Here is a tiny trained network, its code and every weight. The questions are about switching its units off for an input and a class, where a switched-off unit gives its printed mean instead of its output.

import numpy as np


def w(rows, s, z=0):
    codes = np.array(rows[::2]) - 128.0
    scale = np.full(codes.shape[1], s)
    scale[-1] = z or s
    return codes * scale


def norm(h):
    return h / np.sqrt((h * h).mean(-1, keepdims=True) + 1e-5)


def f(y):
    return y / 2 * (1 + np.tanh(0.7978845608 * (y + 0.044715 * y**3)))


def log_softmax(a):
    a = a - a.max(-1, keepdims=True)
    return a - np.log(np.exp(a).sum(-1, keepdims=True))


def net(x, mask):
    res = np.array(x, float).reshape(1, 2) / 4 @ E
    u = 0
    for l in range(4):
        y = f(norm(res) @ A[l][:, :-1].T + A[l][:, -1])
        res = res + np.where(mask[u : u + 5], y, B[l][:, -1]) @ B[l][:, :-1]
        u += 5
    return log_softmax(norm(res)[-1] @ U[:, :-1].T + U[:, -1])


A, B = {}, {}
E = w([
[163,255,118,228],'x0',
[75,173,86,211],'x1',
],0.00078)
A[0] = w([
[24,78,22,211,84],'0.n0',
[25,67,37,196,51],'0.n1',
[37,146,48,191,30],'0.n2',
[249,168,253,75,9],'0.n3',
[182,197,125,190,28],'0.n4',
],0.0032,0.0012)
B[0] = w([
[232,63,41,174,253],'0.n0',
[199,75,129,139,204],'0.n1',
[76,85,51,187,193],'0.n2',
[202,78,1,113,247],'0.n3',
[104,155,181,90,216],'0.n4',
],0.0033,0.00077)
A[1] = w([
[105,142,80,181,112],'1.n0',
[33,94,27,206,66],'1.n1',
[3,102,22,175,115],'1.n2',
[152,192,204,143,3],'1.n3',
[61,42,56,77,147],'1.n4',
],0.0038,0.0013)
B[1] = w([
[133,76,85,143,170],'1.n0',
[211,68,59,175,200],'1.n1',
[210,99,77,187,177],'1.n2',
[78,153,202,62,75],'1.n3',
[111,252,200,110,254],'1.n4',
],0.0036,0.00093)
A[2] = w([
[145,153,43,175,3],'2.n0',
[55,153,116,216,81],'2.n1',
[3,152,240,42,98],'2.n2',
[162,126,80,179,64],'2.n3',
[41,60,166,136,152],'2.n4',
],0.0049,0.0017)
B[2] = w([
[86,158,148,86,146],'2.n0',
[158,90,38,32,128],'2.n1',
[230,218,254,81,254],'2.n2',
[119,178,190,72,152],'2.n3',
[201,228,142,142,119],'2.n4',
],0.0041,0.0039)
A[3] = w([
[148,239,119,253,201],'3.n0',
[181,122,169,36,45],'3.n1',
[209,117,38,20,135],'3.n2',
[139,69,184,209,120],'3.n3',
[45,26,213,171,3],'3.n4',
],0.0033,0.0036)
B[3] = w([
[110,52,255,118,250],'3.n0',
[104,62,67,167,116],'3.n1',
[52,208,40,95,239],'3.n2',
[24,152,140,158,125],'3.n3',
[66,41,97,197,44],'3.n4',
],0.0042,0.0018)
U = w([
[238,233,246,32,252],'0',
[3,24,231,233,4],'1',
[235,29,17,238,245],'2',
[156,234,21,24,169],'3',
[3,49,132,105,4],'4',
],0.0046,0.0039)

Each question gives the input, the list of numbers given to net, and the class t.
The units are the neurons (one row each of A and B). Each row of codes is followed by its name. A weight is (code - 128) times the scale printed after its matrix; where a second scale follows, it is the last column's (A, B and U).
mask holds one flag per neuron, layer by layer. A switched-off neuron (its flag False) gives its mean, the last column of its row in B, instead of its output. The means were averaged over made-up inputs and are rounded, as every weight is.
A unit's drop is (log p(t) with every unit on - log p(t) with that unit switched off) / (log p(t) with every unit on - log p(t) with every unit switched off).
The circuit of an input: a set's keep is (log p(t) with only the set's units on - log p(t) with every unit switched off) / (log p(t) with every unit on - log p(t) with every unit switched off). Starting from the 12 units with the biggest drops (on a tie, the unit counted first), units are removed one at a time, each time the one whose removal leaves the highest keep (on an exact tie, the one counted first), for as long as the keep stays at least 0.8.
units of the circuit, in order: the units of the circuit, biggest drop first
k most important neurons: the k neurons with the biggest drops, biggest first
k most important neurons of layer l: the k neurons of layer l with the biggest drops, biggest first
drop of u: that unit's drop, to one decimal
input [5,2], class 3: 3 most important neurons => (2.n1; 0.n2; 2.n2)
input [1,-6], class 3: units of the circuit, in order => (2.n2; 3.n2)
input [-7,5], class 1: 2 most important neurons => (0.n3; 2.n1)
input [4,1], class 3: 2 most important neurons of layer 0 => (0.n2; 0.n1)
input [2,1], class 3: units of the circuit, in order => (2.n2)
input [-5,3], class 1: 3 most important neurons => (0.n3; 2.n2; 2.n1)
input [8,3], class 3: 2 most important neurons => (2.n1; 2.n2)
input [-8,4], class 1: 2 most important neurons => (0.n4; 0.n0)
input [3,1], class 3: 2 most important neurons of layer 2 => (2.n1; 2.n2)
input [-4,3], class 1: 2 most important neurons of layer 0 => (0.n3; 0.n1)
input [8,6], class 3: 2 most important neurons of layer 0 => (0.n4; 0.n3)
input [-5,4], class 1: 2 most important neurons of layer 3 => (3.n3; 3.n1)
input [3,2], class 3: 4 most important neurons of layer 2 => (2.n1; 2.n2; 2.n3; 2.n0)
input [0,2], class 2: 2 most important neurons => (0.n2; 2.n2)
input [6,2], class 3: most important neuron => (2.n1)
input [3,-7], class 3: 2 most important neurons => (0.n3; 2.n2)
input [4,8], class 2: 2 most important neurons => (2.n2; 0.n2)
input [-3,2], class 1: 4 most important neurons => (0.n3; 2.n1; 2.n2; 0.n1)
input [4,-6], class 3: drop of 2.n2 => 0.7
input [1,5], class 2: drop of 1.n3 => 0.0
input [-4,8], class 2: drop of 2.n2 => 0.1
input [6,-8], class 3: drop of 0.n3 => 1.2
